Below are the code and all the weights of a small trained network. Each question names an input and a class and asks about switching units off, where a switched-off unit gives its printed mean instead of its output.

import numpy as np


def w(rows, s, z=0):
    codes = np.array(rows[::2]) - 128.0
    scale = np.full(codes.shape[1], s)
    scale[-1] = z or s
    return codes * scale


def norm(h):
    return h / np.sqrt((h * h).mean(-1, keepdims=True) + 1e-5)


def f(y):
    return np.maximum(y, 0)


def log_softmax(a):
    a = a - a.max(-1, keepdims=True)
    return a - np.log(np.exp(a).sum(-1, keepdims=True))


def net(x, mask):
    res = np.array(x, float).reshape(1, 2) / 4 @ E
    u = 0
    for l in range(4):
        y = f(norm(res) @ A[l][:, :-1].T + A[l][:, -1])
        res = res + np.where(mask[u : u + 8], y, B[l][:, -1]) @ B[l][:, :-1]
        u += 8
    return log_softmax(norm(res)[-1] @ U[:, :-1].T + U[:, -1])


A, B = {}, {}
E = w([
[255,195,163,211],'x0',
[109,22,172,254],'x1',
],0.0078)
A[0] = w([
[58,206,71,48,234],'0.n1',
[187,121,149,123,4],'0.n2',
[168,224,173,189,3],'0.n3',
[106,78,108,170,224],'0.n4',
[170,175,218,215,45],'0.n5',
[83,254,185,151,121],'0.n6',
[81,57,148,90,83],'0.n7',
[172,88,93,127,33],'0.n8',
],0.0082,0.0031)
B[0] = w([
[91,178,175,188,254],'0.n1',
[209,97,120,144,138],'0.n2',
[254,91,49,202,188],'0.n3',
[162,248,139,59,216],'0.n4',
[168,85,60,54,210],'0.n5',
[68,147,213,96,172],'0.n6',
[192,122,35,200,190],'0.n7',
[150,129,164,87,128],'0.n8',
],0.0062)
A[1] = w([
[140,87,34,71,118],'1.n1',
[135,10,203,180,131],'1.n2',
[71,81,72,62,78],'1.n3',
[70,76,124,119,130],'1.n4',
[168,148,81,165,111],'1.n5',
[73,172,205,202,11],'1.n6',
[133,75,110,203,137],'1.n7',
[194,156,69,117,3],'1.n8',
],0.013,0.0033)
B[1] = w([
[55,116,190,254,187],'1.n1',
[108,217,151,9,253],'1.n2',
[211,47,16,97,210],'1.n3',
[200,119,82,138,201],'1.n4',
[107,120,142,167,238],'1.n5',
[158,116,85,226,171],'1.n6',
[132,218,124,107,250],'1.n7',
[132,100,134,192,226],'1.n8',
],0.0088,0.0056)
A[2] = w([
[112,53,164,140,244],'2.n1',
[127,95,137,127,75],'2.n2',
[138,132,113,165,25],'2.n3',
[117,215,147,61,4],'2.n4',
[89,212,175,67,79],'2.n5',
[108,166,153,242,152],'2.n6',
[112,101,45,121,80],'2.n7',
[85,10,159,53,131],'2.n8',
],0.013,0.0024)
B[2] = w([
[74,255,80,110,143],'2.n1',
[156,118,94,110,129],'2.n2',
[95,141,119,162,160],'2.n3',
[80,209,122,14,215],'2.n4',
[97,183,105,49,212],'2.n5',
[32,94,122,82,254],'2.n6',
[219,183,172,223,191],'2.n7',
[148,47,83,197,140],'2.n8',
],0.0078,0.0082)
A[3] = w([
[173,130,75,136,136],'3.n1',
[249,151,148,199,64],'3.n2',
[110,178,145,34,6],'3.n3',
[137,117,148,116,59],'3.n4',
[104,169,146,89,21],'3.n5',
[145,176,192,168,184],'3.n6',
[231,135,130,184,48],'3.n7',
[129,128,162,115,72],'3.n8',
],0.012,0.0019)
B[3] = w([
[199,51,177,175,193],'3.n1',
[246,38,47,125,254],'3.n2',
[113,199,166,1,227],'3.n3',
[225,153,171,127,128],'3.n4',
[190,181,95,124,185],'3.n5',
[144,159,49,84,181],'3.n6',
[187,66,19,115,232],'3.n7',
[142,173,145,149,131],'3.n8',
],0.0076,0.0077)
U = w([
[228,81,57,165,218],'0',
[113,248,127,24,204],'1',
[6,145,120,230,191],'2',
[125,103,191,126,14],'3',
[121,89,210,113,8],'4',
[117,93,191,110,3],'5',
[133,115,205,125,13],'6',
],0.019,0.0077)

Each question gives the input, the list of numbers given to net, and the class t.
The units are the neurons (one row each of A and B). Each row of codes is followed by its name. A weight is (code - 128) times the scale printed after its matrix; where a second scale follows, it is the last column's (A, B and U).
mask holds one flag per neuron, layer by layer. A switched-off neuron (its flag False) gives its mean, the last column of its row in B, instead of its output. The means were averaged over made-up inputs and are rounded, as every weight is.
A unit's drop is (log p(t) with every unit on - log p(t) with that unit switched off) / (log p(t) with every unit on - log p(t) with every unit switched off).
The circuit of an input: a set's keep is (log p(t) with only the set's units on - log p(t) with every unit switched off) / (log p(t) with every unit on - log p(t) with every unit switched off). Starting from the 12 units with the biggest drops (on a tie, the unit counted first), units are removed one at a time, each time the one whose removal leaves the highest keep (on an exact tie, the one counted first), for as long as the keep stays at least 0.8.
circuit, biggest first: the units of the circuit, biggest drop first
unit that matters most: the unit with the biggest drop
top k neurons: the k neurons with the biggest drops, biggest first
k most important neurons of layer l: the k neurons of layer l with the biggest drops, biggest first
drop of u: that unit's drop, to one decimal
input [4,5], class 1: circuit, biggest first : (1.n2)
input [6,-5], class 0: top 2 neurons : (0.n3 1.n2)
input [0,-3], class 2: 2 most important neurons of layer 0 : (0.n1 0.n4)
input [7,8], class 1: top 4 neurons : (1.n2 1.n7 0.n7 1.n3)
input [5,-4], class 0: top 2 neurons : (0.n3 1.n2)
input [3,-2], class 2: 3 most important neurons of layer 1 : (1.n3 1.n4 1.n5)
input [6,7], class 1: 2 most important neurons of layer 1 : (1.n2 1.n7)
input [-3,3], class 2: 2 most important neurons of layer 0 : (0.n4 0.n7)
input [-1,3], class 2: top 2 neurons : (0.n4 1.n2)
input [-3,-1], class 2: top 2 neurons : (0.n5 0.n1)
input [-2,-2], class 2: top 2 neurons : (0.n1 1.n6)
input [-2,-1], class 2: drop of 1.n6 : 0.1
input [-3,0], class 2: 2 most important neurons of layer 1 : (1.n2 1.n3)
input [-4,0], class 0: unit that matters most : 0.n3
input [-6,8], class 1: drop of 1.n2 : 1.9
input [5,7], class 1: drop of 1.n2 : 1.0
input [0,0], class 2: drop of 1.n2 : 0.7
